Below is a small trained network, with its code and all its weights. Each question gives an input and a target symbol and asks what happens when units are switched off, that is, made to give their printed mean instead of their output.

import numpy as np


def w(rows, s, z=0):
    codes = np.array(rows[::2]) - 128.0
    scale = np.full(codes.shape[1], s)
    scale[-1] = z or s
    return codes * scale


def norm(h):
    return h / np.sqrt((h * h).mean(-1, keepdims=True) + 1e-5)


def f(y):
    return y / 2 * (1 + np.tanh(0.7978845608 * (y + 0.044715 * y**3)))


def softmax(a):
    e = np.exp(a - a.max(-1, keepdims=True))
    return e / e.sum(-1, keepdims=True)


def log_softmax(a):
    a = a - a.max(-1, keepdims=True)
    return a - np.log(np.exp(a).sum(-1, keepdims=True))


def net(x, mask):
    ids = ['αδζξτω'.index(c) for c in x.split()]
    T = len(ids)
    res = E[ids] + P[:T]
    r = norm(res)
    for j in range(2):
        rows = slice(2 * j, 2 * j + 2)
        q, k, v = (r @ M[0][rows].T for M in (Q, K, V))
        z = softmax(np.where(np.tri(T) > 0, q @ k.T / 2**0.5, -1e9)) @ v
        o = O[0][rows]
        res = res + np.where(mask[j], z, o[:, -1]) @ o[:, :-1]
    y = f(norm(res) @ A[0][:, :-1].T + A[0][:, -1])
    res = res + np.where(mask[2:6], y, B[0][:, -1]) @ B[0][:, :-1]
    return log_softmax(norm(res)[-1] @ U[:, :-1].T + U[:, -1])


Q, K, V, O, A, B = {}, {}, {}, {}, {}, {}
E = w([
[139,99,164,164,119,146,81,138,111],'α',
[122,128,133,121,6,119,126,176,75],'δ',
[142,113,115,96,194,190,78,196,99],'ζ',
[114,74,125,126,165,73,85,131,134],'ξ',
[93,140,146,97,109,144,104,130,72],'τ',
[154,78,112,149,155,83,151,110,128],'ω',
],0.019)
P = w([
[131,209,110,140,107,100,173,180,179],'0',
[109,93,225,72,188,126,174,23,143],'1',
[56,74,143,145,85,140,199,98,100],'2',
[101,136,190,54,101,70,111,195,122],'3',
[131,122,186,109,204,126,155,18,126],'4',
[54,74,113,150,109,151,156,99,23],'5',
[135,139,134,35,72,121,78,161,157],'6',
[157,143,173,131,209,136,156,26,112],'7',
[70,95,78,164,113,165,134,86,2],'8',
[141,178,124,42,67,140,47,148,159],'9',
],0.014)
Q[0] = w([
[207,172,169,127,125,93,129,86,189],'h1',
[76,87,79,161,77,110,125,172,194],'h1',
[178,112,148,142,249,121,112,93,163],'h2',
[107,160,40,74,186,83,180,140,131],'h2',
],0.012)
K[0] = w([
[127,126,124,84,93,90,114,163,198],'h1',
[65,7,155,94,100,124,114,116,109],'h1',
[144,139,99,166,178,124,132,172,207],'h2',
[121,142,88,81,131,108,183,136,121],'h2',
],0.014)
V[0] = w([
[201,31,57,156,192,222,170,162,224],'h1',
[253,53,112,213,13,116,188,108,84],'h1',
[140,62,100,86,194,222,165,21,62],'h2',
[166,210,181,62,119,230,69,203,139],'h2',
],0.0061)
O[0] = w([
[131,74,198,75,12,81,145,53,49,2],'h1',
[145,254,165,59,155,75,129,192,29,60],'h1',
[39,138,178,72,176,130,122,30,134,94],'h2',
[204,214,96,160,86,49,162,114,163,169],'h2',
],0.0097,0.0038)
A[0] = w([
[59,153,98,120,32,190,219,147,67,253],'n1',
[73,73,66,131,50,99,79,191,147,212],'n2',
[84,155,66,128,100,141,45,224,82,165],'n3',
[68,160,150,121,223,62,254,138,125,77],'n4',
],0.0091,0.0048)
B[0] = w([
[148,119,53,171,166,103,135,170,111,237],'n1',
[167,253,86,42,133,137,65,125,108,243],'n2',
[186,170,85,110,167,82,149,42,80,254],'n3',
[164,169,137,122,47,147,115,54,168,156],'n4',
],0.013,0.0068)
U = w([
[176,171,75,149,106,69,143,251,143,253],'α',
[154,203,161,61,104,181,85,30,120,73],'δ',
[172,81,107,166,65,116,177,21,126,83],'ζ',
[186,2,44,148,101,183,84,177,104,28],'ξ',
[98,116,84,197,189,165,170,106,189,115],'τ',
[139,111,216,157,151,153,149,149,42,173],'ω',
],0.0091,0.0039)

Each question gives the input, a string of symbols that net reads in full, and the target symbol t.
The units are the heads (2 rows each of Q, K, V and O) and the neurons (one row each of A and B). Each row of codes is followed by its name. A weight is (code - 128) times the scale printed after its matrix; where a second scale follows, it is the last column's (O, A, B and U).
mask holds one flag per unit, heads first, then neurons. A switched-off unit (its flag False) gives its mean, the last column of its rows in O or B, instead of its output. The means were averaged over made-up inputs and are rounded, as every weight is.
A unit's drop is (log p(t) with every unit on - log p(t) with that unit switched off) / (log p(t) with every unit on - log p(t) with every unit switched off).
The circuit of an input: a set's keep is (log p(t) with only the set's units on - log p(t) with every unit switched off) / (log p(t) with every unit on - log p(t) with every unit switched off). Starting from all 6 units, units are removed one at a time, each time the one whose removal leaves the highest keep (on an exact tie, the one counted first), for as long as the keep stays at least 0.8.
circuit, biggest first: the units of the circuit, biggest drop first
top k neurons: the k neurons with the biggest drops, biggest first
which heads matter: for each layer, one digit per head in row order, 1 if its drop is at least 0.15 and else 0, layers parted by /
input ω τ ζ α τ, target ω: circuit, biggest first	[h2; n2; h1]
input ξ τ α α α, target ξ: which heads matter	01
input ζ τ ξ ξ ω, target ζ: circuit, biggest first	[h1]
input ω τ τ α τ ζ τ ξ, target ω: circuit, biggest first	[h2; h1; n2]
input τ δ ζ ω ζ α ζ ζ, target τ: circuit, biggest first	[h1; n2]
input ξ ξ τ, target τ: circuit, biggest first	[h2; n2; h1]
input ζ τ τ α δ, target ζ: which heads matter	10
input α τ ω ω δ τ ω, target δ: which heads matter	01
input ω τ δ τ α τ ω, target δ: circuit, biggest first	[n1; n2]
input ξ δ ξ τ τ α ξ τ, target ξ: circuit, biggest first	[h2; h1]
input δ ξ ζ, target ξ: circuit, biggest first	[h1; n3]
input δ δ δ τ ξ τ δ, target δ: top 2 neurons	[n3; n2]
input ω τ ω α ξ α ξ ζ, target ω: circuit, biggest first	[h1; n2; h2]
input ω ζ τ τ δ τ δ, target δ: circuit, biggest first	[n2]
input ξ ω α, target ω: circuit, biggest first	[h1; n2]
input τ τ ζ ζ ζ τ α ω ξ, target δ: circuit, biggest first	[n1; n2]
input ζ τ ζ ζ τ ξ ζ ξ ω, target ζ: top 3 neurons	[n4; n2; n3]
input α δ α δ ξ α ω ω, target α: which heads matter	01
input α ξ ζ ξ α ω ξ, target δ: top 2 neurons	[n1; n2]
input α ξ ζ ξ δ, target α: which heads matter	10
input ω τ ζ ω ξ α, target ω: which heads matter	11
input τ ζ ω α ζ δ ζ ξ, target τ: top 2 neurons	[n2; n3]
input ξ α α α ξ, target ξ: top neuron	[n3]
input ω ζ ζ ζ δ, target ω: top 2 neurons	[n2; n3]
